Each row of numbers belongs to one of the objects below and depends on some of the facts about them. Some rows are named. Which object is each other row?

How the objects are related:
z_357 (η z_675 z_456) (π pugan)
z_246 (η z_511 z_758 z_292) (π pugan)
z_968 (η z_418 z_910 z_668 z_742) (π votegem)
z_933 (π pugan)
z_448 (π votegem)
z_979 (π drasker)
z_905 (η z_892 z_173 z_640 z_762 z_142 z_569) (π trenan)
z_336 (π zaskin)
z_182 (π baskir)
z_40 (π staras)
z_910 (π baskir)
z_903 (π staras)
z_76 (π pugan)
z_95 (η z_427) (π votegem)
z_127 (π trenan)
z_742 (π drasker)
z_810 (π pugan)
z_133 (η z_354 z_182 z_726) (π drasker)
z_675 (π pugan)
z_999 (η z_675 z_683 z_336) (π zaskin)
z_103 (η z_525) (π pugan)
z_936 (π baskir)
z_25 (η z_810 z_979 z_91) (π staras)
z_227 (π drasker)
z_358 (π drasker)
z_158 (η z_427 z_726) (π baskir)
z_379 (π drasker)
z_892 (π staras)
z_618 (η z_903 z_234 z_370) (π zaskin)
z_340 (π zaskin)
z_970 (η z_427 z_511 z_479 z_569 z_712) (π trenan)
z_142 (π trenan)
z_640 (π drasker)
z_575 (η z_173 z_936 z_310 z_525 z_182 z_192 z_336) (π votegem)
z_874 (η z_448 z_933) (π trenan)
z_984 (π staras)
z_758 (π trenan)
z_712 (π baskir)
z_221 (π staras)
z_354 (π baskir)
z_943 (π baskir)
z_424 (π votegem)
z_960 (π votegem)
z_129 (η z_182 z_367 z_227) (π baskir)
z_173 (π trenan)
z_73 (π votegem)
z_91 (π drasker)
z_726 (π baskir)
z_779 (π votegem)
z_646 (η z_979 z_173 z_73 z_698) (π pugan)
z_386 (η z_91 z_642) (π zaskin)
z_447 (η z_418 z_943 z_910 z_372) (π votegem)
z_580 (η z_424 z_699) (π baskir)
z_626 (π baskir)
z_479 (π votegem)
z_184 (π pugan)
z_370 (π trenan)
z_645 (π pugan)
z_372 (π drasker)
z_762 (π pugan)
z_292 (π baskir)
z_511 (π pugan)
z_698 (π pugan)
z_234 (π trenan)
z_429 (η z_173 z_370 z_642 z_645 z_221 z_40 z_742) (π votegem)
z_99 (η z_984 z_943 z_668) (π pugan)
z_456 (π drasker)
z_462 (η z_965 z_569) (π pugan)
z_525 (π votegem)
z_418 (π staras)
z_699 (π zaskin)
z_427 (π votegem)
z_668 (π baskir)
z_367 (π trenan)
z_192 (π drasker)
z_642 (π staras)
z_878 (η z_76 z_418) (π votegem)
z_531 (η z_340 z_310) (π pugan)
z_683 (π baskir)
z_769 (η z_779 z_479 z_301 z_358) (π staras)
z_453 (η z_192 z_234) (π baskir)
z_41 (η z_810 z_642) (π zaskin)
z_310 (π votegem)
z_569 (π pugan)
z_301 (π zaskin)
z_965 (π votegem)
z_908 (π zaskin)

Some objects and their rows:
z_525: [  4  15  17  39  44 -26 -11  22 -17  -4  30  52 -22  14  16 -16 -16  55
 -11  22  14   9  39  -7  11  -4 -29]
z_103: [ 43  23 -18  52  23  -7  -2   5 -63 -26   1  15 -27   8 -21 -33  22   1
  -3  18  21  49  78 -20   0  22 -40]
z_968: [ 23  -1 -20   6  45  -3  26  -5 -10   9  27  45 -17  38   0  -3 -25  14
   3  17  37  27  27 -11  42 -13   6]
z_742: [ 55  36 -13  41  33   4  -3  18   7 -11 -15  22 -46  41   6 -27 -10  48
   7  32  13  23   5  -4   9   4  -8]
z_133: [ 70  36   1  53  20 -30 -11  -2 -37  -6  37  29 -10  21  -1 -39   6  -9
  -2  20  17  37  28   4  56  17 -15]
z_182: [ 51  30  22  51  36 -33 -21  13 -18 -19  14  36 -38  20  35 -35  -5  44
   4   2   1  31  41   5  15  16 -46]
z_779: [  5  20  23  33  26 -21   0   5  -5  -3  19  52 -42  57  10 -11  -8   2
 -33  14  32  -6  30   7   2  -7 -21]
z_769: [  7  10   5  28  19 -10   3 -14 -54  -6  21  61  -4  51 -10  -7   5 -34
 -50  37  51  19  12   6  16  -5  -4]
z_874: [ 63  10  -5  27  15  -4  -2   3 -58  -6 -31  19 -41  33 -42 -27  25 -30
  -7   1  20  37  71 -12  -3  25 -27]
z_933: [ 43   9  -6  38  25   5 -19  10 -57 -14 -21  15 -47  44 -29 -37  23   7
 -22   8  14  26  73 -14 -30  22 -29]
z_310: [  0  11  14  40  42 -26 -11  21 -20 -12  28  54 -23  12  16 -16 -18  49
 -10  25   9  11  38  -7  11   2 -26]
z_970: [ 61  41  -1  33   7 -15  18 -34 -52 -30 -11  31 -38  46 -32 -30  11 -47
  -7   9  35  51  74  -7  11  18 -42]
z_173: [ 56  43  -5  46  34  -4 -18  10 -18 -40 -39  24 -52  14 -13 -41   1  43
   4  21  11  47  71 -21 -42   7 -51]
z_372: [ 47  29 -12  26  37  14  -5   5 -16  -4   0  15 -41  62   7 -34 -10  34
  12  23   2  19   6  -2  18  32 -10]
z_758: [ 50  28   6  39  17  -2 -13  -9 -37 -28 -33  18 -59  50 -14 -29   9 -13
 -15   3  19  36  63  -9 -22  28 -39]
z_221: [ 11   7 -10  38  41   2 -17  17  -8 -13  -1  55 -16  24   7 -13 -13  43
 -36  50  40  23   3  -9 -11 -16  -4]
z_336: [  7  17  19  50  37 -35  13  22 -18  -4  -2  41 -12  39  31 -26  44  56
   1   5 -14  35  16 -16   5   5 -57]
z_292: [ 49  29  26  29  18 -26   4   3 -21 -13 -14  47 -46  63  11 -22  -1  11
  -4   2  20  16  30   9   0  18 -36]

Rows to name:
No name comes twice in this set of rows, the named rows included.
[ 41  26  11  38  31 -34   0  21 -27 -20  -3  42 -33  22  27 -23   7  40
  16  10   5  28  42  -4  17   8 -45]	z_936
[ 41  41   0  63  27 -24  -8  30 -25 -24  -2  30 -38  15  11 -25  17  42
   5  36   7  11  18   2  14  13 -27]	z_192
[ 50  25 -22  44  30   8  -5  17 -18 -32 -31  12 -51  17 -18 -26   5  26
 -14  22  27  44  60 -22 -27  -1 -24]	z_645
[ 22  25  22  22  28 -23   5 -17 -13  -4  39  56 -21  49   3 -11 -11 -11
 -34   9  37  13  36   6  31   0 -19]	z_95
[ 47  11 -20  36  35  19  -6  -4 -41 -17 -17   1 -55  51 -20 -30   0  17
  -7  15  17  45  60 -21 -22  32 -27]	z_76
[ 29  14  -2  50  21 -39  47  21   9  -4 -23  41  -6  38  22   0  34  -5
  -7  10  28  55  12 -13  33 -28 -30]	z_618
[ 17  15  -6  35  31 -38  18   9 -43  -5  45  61   6   2  -5  -9  -7  12
   2  20  28  29  49  -3  51 -14 -19]	z_575
[  2   2 -11  52  34  -7 -10  21 -22 -14  -5  41 -19  19  13  -6  -1  21
 -42  53  46  17  10  -5  -3 -19 -11]	z_903
[ 20  24  33  46  16 -31  24   1   3  -1 -16  36 -28  78  22 -21  34   1
 -29  -8  12  36   6 -11  -2   1 -46]	z_301
[ 62  22  -7  38  29   9 -26  19 -26 -16 -36  26 -35  20 -34 -45   6  24
 -24   0  18  43  63 -21 -45   0 -22]	z_810
[ 25  12  -4  48  30   7 -12  14 -67 -23 -19  18 -40  29 -22 -33  30  32
   4  21  -1  23  73 -28 -33  32 -44]	z_675

Now the same objects, written a new way:
Known rows:
z_646: [-14 -20  13  20  16   3  -2  17   5  49  22   0 -16  -6  23   7  17   2
 -38   4   1 -16   5 -23 -10 -27   0   2  44   6   4]
z_158: [ 18 -18 -30 -18  15  -3 -18 -21 -29 -13  -9 -20  -2 -52   2  -8  10  11
 -19   6   1 -23  19  30  42  25  10  -3  12   2  39]
z_874: [ -8  -8   7 -28 -10  -3  27  40  -4 -40 -28   9   5 -16  18  -1   1  -4
  39 -14  -4  -4  -8   4   1 -12  -5  -5  21   6  24]
z_943: [ 19  -2  -4  -1   6   6 -10 -34  -5 -54 -43  -6   0  -9  -2   6  22  11
 -40  21  -7 -13  -5  17   2   4  20   5  -5  -8 -24]
z_336: [  1   6 -16   2  -7  -3  18   2   9 -33  15  11  16  10 -18  -2   4  -4
  32  -6  -3  -3  -8  16  17  11 -13   3 -17 -14  -1]
z_618: [  5  21 -14 -21  -2 -16 -36 -22  -6  -9 -15   1  16 -20 -19  -2  15  -7
  79   4  -4  16 -20   1  11 -30 -45  -7  18  24  18]
z_448: [ -2  18   7  20  -3  -3  -8 -14  11  41  40  -3  -3  18 -22  -4 -19  -2
   6 -15   6  27   5 -17  -6  20  -6   0 -25  -3  -7]
z_462: [-26 -10   9  13  11  -7  10  15   9  42   9  -8 -30 -23  11   1 -18  -2
 -29  15  -3 -31  11 -34  -9 -33   5  -8  32  -2   1]
z_645: [ -4 -15  -5   3   8  11 -20  -3   8   7   1  -2   0   7  30  -2 -14   4
 -16  10   4  -9   6 -13 -22 -13   4   4  -4  12  -9]
z_903: [  7  -2  25 -16  -7  -6 -10  27  -4  39 -28  -3  11  27  17   6 -29   1
  33   2   2  19   5  -6 -20 -17  -2  -5 -30  25  10]
z_878: [  2  26  32   2   5  -8 -11 -10   8  36  27  -7 -15 -22 -27  -9   4   9
 -28 -37  -8  31  -9 -33 -20  31  -4  -3  14  -5  -8]
z_184: [ -3 -19  -3   4   8   8 -18   3  10  12   3  -3  -2   7  27   0 -16   3
 -17   9   2 -13   7 -14 -17  -9   5   3 -10   8 -11]
z_192: [  9  13 -28   2 -11   0 -18 -13  -8 -35  13   0   3   4 -14  -3  27 -10
  34  10  -1   1 -15  18  13 -13 -31   3  -7  -3 -13]
z_979: [ -9  14 -13  11  -7   8  10 -20  -5 -32   3   7   2   3 -10  -2  25 -11
  -2   8   6   2  -7  22  15  10  -3   2  20 -16 -16]
z_970: [-25   2  -9 -38 -10 -15  47  43 -11 -24 -34  -2 -18 -47  11  -8 -37 -11
  39   4   0 -23  14  -8  14 -12   6 -14  26   1  48]
z_73: [ -2  20   4  24  -2  -3   0 -12   7  51  42   1  -7  19 -20  -2 -16  -4
  -1 -12   6  23   6 -20  -7  16  -4   3 -17  -6  -6]
z_41: [-21  12  12   3  12  -1   8 -26  -1   1  -7  15  24 -10  -7   0  30  -2
  10 -12  13  24  -9  23  19  17   5  -4  71   5  25]
z_453: [ 21 -10 -10  -7   5 -10 -57 -36 -13  -7 -28 -10  12 -20 -12  11  43   6
  30  29  -8 -16 -16  15  20 -48 -30  -7  12  26   0]

Which object is each row?
No name comes twice in this set of rows, the named rows included.
[-19 -18   3  -2  10   1 -14  10   9  25   3  -9  -9 -17  17  -3 -17   4
 -10   4  -1 -24   8 -22  -9 -16   2  -6  16   9   0]	z_246
[ 18  -8 -18  -1   0   7   3  14 -22 -25  55  -3  -2 -22  -7  -5  52  -5
 -10 -21  -1  -4  -5  26  36  32 -28   9  13 -18  25]	z_133
[  9 -16 -15   9   2   4  -4 -28   2 -37 -30  -3  14   6 -11   9  16   9
  -7  22  -2 -27  -3  26  17   0  17   0 -21  -9 -20]	z_683
[ -9  -7  37 -14  -7 -12  16  45  -2  58 -23  -4   1   5   2   7 -27   4
   4 -10  -2   5   7 -12  -9 -12  11 -13   2  12  20]	z_769
[ -9  23  26  22   7 -11 -19 -23   4  82  36   1  -4  -2 -19  -1  11  -2
   5 -19   7  36  -7 -19  -5  -2 -15  -6  42  14  10]	z_429
[-19   5   8  -8 -11 -12  56  51  -4  -5 -21  12 -24 -20  15  10   2 -13
   7  11  -7 -21   1 -17  -1 -40  -2  -5  40  -4  24]	z_905
[ 28 -17 -23  -2  10   9 -14 -24 -19 -36 -10  -9   5 -10   8   1  21   8
 -28  17   2 -14  10  32  25  14  10  10 -16  -2   7]	z_726
[  2   2  -5 -32 -14   1   6  24  -5 -46 -38  10  12   3  26   0 -14 -10
  59   7  -2   6  -7   1  -9 -28 -11  -2   2  24  11]	z_370
[ 23 -12 -19   6   7   9  -8 -26 -14 -31 -11  -4   4   0   3   9  23   7
 -29  21   0 -13   3  30  18   4  11   9 -19  -3 -12]	z_354
[ -3  -1   1  -9 -10   0  41  48  -4 -24 -17  16  -7   6  22  10   5 -13
  18  10  -2  -7  -4  -1  -7 -30  -3   5  10  -1  15]	z_173
[ 31 -25  -5  12  10   4  -9  -6 -17  -6  17  -5  -2 -11  -1  13  61  10
 -49   5  -6 -26  -3  25  30   0  -7   9  13  -7  10]	z_129
[  1  -3  30  -6  -5  -6  21  41  -3  53 -22   1  -3  30  14  10 -31   0
  -5   1   0  10  12  -9 -17 -16  14  -1 -21   8   6]	z_892
[-12 -14 -12   0   7   6 -10   2  10  10  -8  -5  -6  -4  20  -5 -31   2
  -9  11   2 -20  12 -19 -16 -14   7  -1  -9   6  -8]	z_511
[  5   4 -12 -39 -16  -2 -13  24  -7 -47 -42   8  17   1  23  -1 -12 -10
  95  12  -3   7 -14   3 -10 -38 -27  -4 -13  35  15]	z_234

